Below is a small trained network, with its code and all its weights. Each question gives an input and a target symbol and asks what happens when units are switched off, that is, made to give their printed mean instead of their output.

import numpy as np


def w(rows, s, z=0):
    codes = np.array(rows[::2]) - 128.0
    scale = np.full(codes.shape[1], s)
    scale[-1] = z or s
    return codes * scale


def f(y):
    return y / 2 * (1 + np.tanh(0.7978845608 * (y + 0.044715 * y**3)))


def softmax(a):
    e = np.exp(a - a.max(-1, keepdims=True))
    return e / e.sum(-1, keepdims=True)


def log_softmax(a):
    a = a - a.max(-1, keepdims=True)
    return a - np.log(np.exp(a).sum(-1, keepdims=True))


def net(x, mask):
    ids = ['ΘΨΩαβγητφ'.index(c) for c in x.split()]
    T = len(ids)
    res = E[ids] + P[:T]
    u = 0
    for l in range(2):
        r = res
        for j in range(2):
            rows = slice(3 * j, 3 * j + 3)
            q, k, v = (r @ M[l][rows].T for M in (Q, K, V))
            z = softmax(np.where(np.tri(T) > 0, q @ k.T / 3**0.5, -1e9)) @ v
            o = O[l][rows]
            res = res + np.where(mask[u + j], z, o[:, -1]) @ o[:, :-1]
        u += 2
        y = f(res @ A[l][:, :-1].T + A[l][:, -1])
        res = res + np.where(mask[u : u + 8], y, B[l][:, -1]) @ B[l][:, :-1]
        u += 8
    return log_softmax(res[-1] @ U[:, :-1].T + U[:, -1])


Q, K, V, O, A, B = {}, {}, {}, {}, {}, {}
E = w([
[139,248,173,187,180,125,203,88,140],'Θ',
[122,178,131,36,199,91,88,128,110],'Ψ',
[74,144,146,65,117,80,158,113,130],'Ω',
[148,97,205,172,172,87,126,173,20],'α',
[73,76,159,94,197,131,184,191,201],'β',
[68,140,91,39,122,142,111,129,132],'γ',
[203,100,165,117,119,128,83,125,216],'η',
[117,98,78,189,178,177,99,124,76],'τ',
[109,78,181,196,84,185,157,80,126],'φ',
],0.014)
P = w([
[208,248,125,164,103,165,238,199,90],'0',
[220,160,121,122,172,84,237,115,90],'1',
[202,135,99,128,159,92,232,89,84],'2',
[183,127,105,130,162,98,195,94,87],'3',
[152,134,160,193,164,123,138,202,132],'4',
[132,120,163,188,145,128,122,202,133],'5',
[114,106,173,181,138,130,106,178,124],'6',
[99,87,174,153,154,125,93,147,119],'7',
[75,87,180,154,141,151,67,146,116],'8',
[61,72,175,147,143,139,48,149,126],'9',
[48,57,177,144,144,135,31,125,127],'10',
[28,27,168,113,127,147,39,103,118],'11',
[19,13,170,110,117,155,27,114,119],'12',
[8,7,180,102,106,172,1,130,128],'13',
],0.0069)
Q[0] = w([
[124,150,105,65,124,126,155,10,139],'0.h1',
[106,87,194,130,128,119,79,96,164],'0.h1',
[134,234,116,149,98,113,128,182,234],'0.h1',
[154,134,107,153,82,157,106,133,154],'0.h2',
[125,200,59,70,124,138,149,88,206],'0.h2',
[114,18,189,141,167,124,60,209,117],'0.h2',
],0.012)
K[0] = w([
[139,244,150,144,93,167,98,168,107],'0.h1',
[151,136,187,133,173,95,53,93,151],'0.h1',
[241,156,99,77,124,78,197,89,113],'0.h1',
[180,155,132,144,131,106,126,88,81],'0.h2',
[163,234,128,129,141,101,214,156,118],'0.h2',
[63,32,136,111,137,95,68,118,128],'0.h2',
],0.012)
V[0] = w([
[168,175,157,74,244,75,8,145,106],'0.h1',
[111,95,114,107,156,154,135,111,219],'0.h1',
[118,197,110,198,147,204,110,89,124],'0.h1',
[63,125,214,151,174,2,146,127,117],'0.h2',
[180,162,155,101,75,116,202,182,159],'0.h2',
[142,164,203,89,60,22,101,75,61],'0.h2',
],0.0068)
O[0] = w([
[196,101,84,49,77,212,216,166,122,200],'0.h1',
[101,102,140,161,123,162,106,119,43,80],'0.h1',
[126,130,159,103,255,202,91,135,158,103],'0.h1',
[95,94,139,204,41,134,98,218,93,253],'0.h2',
[160,137,171,116,102,20,112,120,128,117],'0.h2',
[112,186,232,113,68,149,100,194,144,111],'0.h2',
],0.0077,0.004)
A[0] = w([
[172,88,89,242,158,146,132,76,87,164],'0.n1',
[59,124,177,58,206,88,161,135,175,147],'0.n2',
[158,97,163,168,79,137,138,78,134,129],'0.n3',
[105,150,192,109,223,90,238,148,84,204],'0.n4',
[50,169,88,120,41,27,87,88,90,131],'0.n5',
[170,254,132,170,126,198,194,98,173,167],'0.n6',
[224,85,135,78,65,119,90,150,246,254],'0.n7',
[119,228,109,58,50,104,122,114,188,246],'0.n8',
],0.007,0.0047)
B[0] = w([
[109,77,171,133,209,76,181,112,96,214],'0.n1',
[74,144,77,149,107,126,103,162,179,167],'0.n2',
[111,114,179,163,120,139,181,137,173,148],'0.n3',
[101,174,91,189,121,161,168,156,99,254],'0.n4',
[200,140,93,115,216,142,38,153,79,159],'0.n5',
[198,117,95,147,41,2,171,79,103,152],'0.n6',
[138,100,164,126,251,153,144,158,161,229],'0.n7',
[142,117,99,16,144,51,85,102,106,207],'0.n8',
],0.0083,0.0057)
Q[1] = w([
[116,104,142,89,133,99,105,228,68],'1.h1',
[70,37,182,158,74,208,30,217,175],'1.h1',
[77,44,212,202,255,160,199,201,93],'1.h1',
[174,88,177,153,176,174,97,139,110],'1.h2',
[19,88,144,146,115,149,147,194,21],'1.h2',
[186,133,161,92,93,144,82,72,31],'1.h2',
],0.008)
K[1] = w([
[156,24,128,82,168,164,20,129,122],'1.h1',
[75,69,148,126,121,179,81,240,116],'1.h1',
[78,5,130,125,77,227,93,70,144],'1.h1',
[130,63,176,118,180,145,89,128,206],'1.h2',
[80,45,109,117,90,195,88,121,106],'1.h2',
[131,216,130,82,118,255,47,78,168],'1.h2',
],0.0081)
V[1] = w([
[228,99,115,176,173,102,152,80,205],'1.h1',
[121,100,193,102,76,126,99,61,253],'1.h1',
[100,110,31,66,168,141,68,125,158],'1.h1',
[144,114,167,196,143,98,194,96,31],'1.h2',
[55,134,90,185,42,195,134,164,156],'1.h2',
[103,40,192,192,136,178,125,139,107],'1.h2',
],0.0056)
O[1] = w([
[150,109,130,75,110,186,97,2,122,189],'1.h1',
[101,231,195,110,149,78,149,57,96,50],'1.h1',
[166,178,40,185,102,98,214,120,138,89],'1.h1',
[108,99,109,80,102,155,77,66,156,253],'1.h2',
[195,126,151,122,241,52,157,96,156,40],'1.h2',
[209,179,115,113,87,107,100,54,129,201],'1.h2',
],0.0063,0.0068)
A[1] = w([
[127,91,160,193,105,148,246,145,199,123],'1.n1',
[162,156,149,180,65,58,136,117,52,104],'1.n2',
[45,127,101,105,253,126,125,137,181,160],'1.n3',
[141,121,201,211,212,87,82,108,123,158],'1.n4',
[148,117,157,155,114,74,88,219,101,13],'1.n5',
[131,143,194,127,94,198,98,193,148,1],'1.n6',
[150,142,117,50,114,114,53,112,230,197],'1.n7',
[109,148,55,140,96,23,90,121,104,191],'1.n8',
],0.0076,0.004)
B[1] = w([
[4,190,148,126,200,54,89,86,54,180],'1.n1',
[140,177,79,131,93,109,230,118,210,181],'1.n2',
[149,236,244,175,57,70,163,162,91,234],'1.n3',
[113,140,76,35,110,128,149,70,176,233],'1.n4',
[141,107,171,105,130,55,21,162,188,211],'1.n5',
[92,182,53,125,15,163,95,97,130,184],'1.n6',
[151,119,92,209,227,58,145,122,253,253],'1.n7',
[214,150,120,141,73,194,114,76,94,209],'1.n8',
],0.0066,0.0049)
U = w([
[176,192,127,166,13,146,232,105,119,235],'Θ',
[82,93,104,9,135,154,205,181,145,32],'Ψ',
[30,167,128,2,157,116,74,49,78,151],'Ω',
[52,133,36,132,91,168,125,120,218,44],'α',
[44,151,152,219,188,84,154,162,142,126],'β',
[149,178,117,211,146,107,61,97,123,4],'γ',
[231,70,155,98,206,55,172,154,181,183],'η',
[187,78,80,197,178,198,90,127,44,196],'τ',
[142,124,161,117,108,115,29,173,87,111],'φ',
],0.0054,0.0029)

Each question gives the input, a string of symbols that net reads in full, and the target symbol t.
The units are the heads (3 rows each of Q, K, V and O) and the neurons (one row each of A and B). Each row of codes is followed by its name. A weight is (code - 128) times the scale printed after its matrix; where a second scale follows, it is the last column's (O, A, B and U).
mask holds one flag per unit, layer by layer, with each layer's heads first. A switched-off unit (its flag False) gives its mean, the last column of its rows in O or B, instead of its output. The means were averaged over made-up inputs and are rounded, as every weight is.
A unit's drop is (log p(t) with every unit on - log p(t) with that unit switched off) / (log p(t) with every unit on - log p(t) with every unit switched off).
The circuit of an input: a set's keep is (log p(t) with only the set's units on - log p(t) with every unit switched off) / (log p(t) with every unit on - log p(t) with every unit switched off). Starting from the 12 units with the biggest drops (on a tie, the unit counted first), units are removed one at a time, each time the one whose removal leaves the highest keep (on an exact tie, the one counted first), for as long as the keep stays at least 0.8.
circuit, biggest first: the units of the circuit, biggest drop first
most important unit: the unit with the biggest drop
top k neurons: the k neurons with the biggest drops, biggest first
top k neurons in layer l: the k neurons of layer l with the biggest drops, biggest first
input β α β, target α: most important unit -> 1.h2
input Ω φ Ω α τ α η γ α, target Θ: circuit, biggest first -> (1.h1 0.n7 1.n2)
input γ α φ Ω, target Θ: top 2 neurons -> (1.n8 0.n8)
input Ψ Ω Ω, target Ψ: circuit, biggest first -> (0.h1 1.h2 0.n8)
input Θ φ Ψ β α φ τ η Ω α α α β, target α: circuit, biggest first -> (0.n1 0.n2)
input Ω Ω Θ Ω η γ Ω α τ Ψ φ Ω β, target β: circuit, biggest first -> (1.h1 0.n2 1.n3)
input Θ α β α, target η: top 2 neurons -> (0.n1 0.n5)
input α τ η α τ τ τ τ Ψ Ω α φ η α, target Ω: circuit, biggest first -> (1.n4 1.h1 0.h1)
input Θ β γ, target β: top 3 neurons -> (1.n3 1.n7 0.n6)
input α γ Ψ, target η: circuit, biggest first -> (0.h1 1.n7 0.n8)
input η α φ Ψ Ψ η α α α Ω Θ Ω, target η: top 3 neurons -> (1.n7 0.n8 0.n7)
input φ η η β φ Θ τ, target Ω: top 3 neurons -> (0.n1 1.n4 0.n3)
input α α β α τ α τ Ψ, target α: top 4 neurons -> (0.n1 0.n2 1.n7 0.n5)
input Ω η Ω Ω, target φ: top 3 neurons in layer 0 -> (0.n5 0.n8 0.n1)
input Ψ γ Ψ, target Ψ: circuit, biggest first -> (1.h2 0.h1 0.n8)
input γ φ τ, target Ω: most important unit -> 1.h1
input τ φ τ Ω α α τ τ Θ η γ α α, target β: top 2 neurons in layer 0 -> (0.n2 0.n1)
input β α Ω, target τ: top 2 neurons -> (0.n5 1.n8)
input η Ψ Ω, target Ω: top 3 neurons -> (0.n6 0.n8 0.n5)
input Ψ α α η Ω Ω α Ω γ, target φ: top 2 neurons in layer 0 -> (0.n5 0.n6)
input φ α φ γ, target γ: top neuron in layer 1 -> (1.n7)
input Ω β α α α β Ω γ α τ Θ, target Θ: top 2 neurons in layer 1 -> (1.n2 1.n8)
input τ Θ β β α, target η: top 2 neurons -> (0.n1 1.n5)
input γ γ Ω, target Θ: top 3 neurons -> (1.n8 1.n3 0.n8)
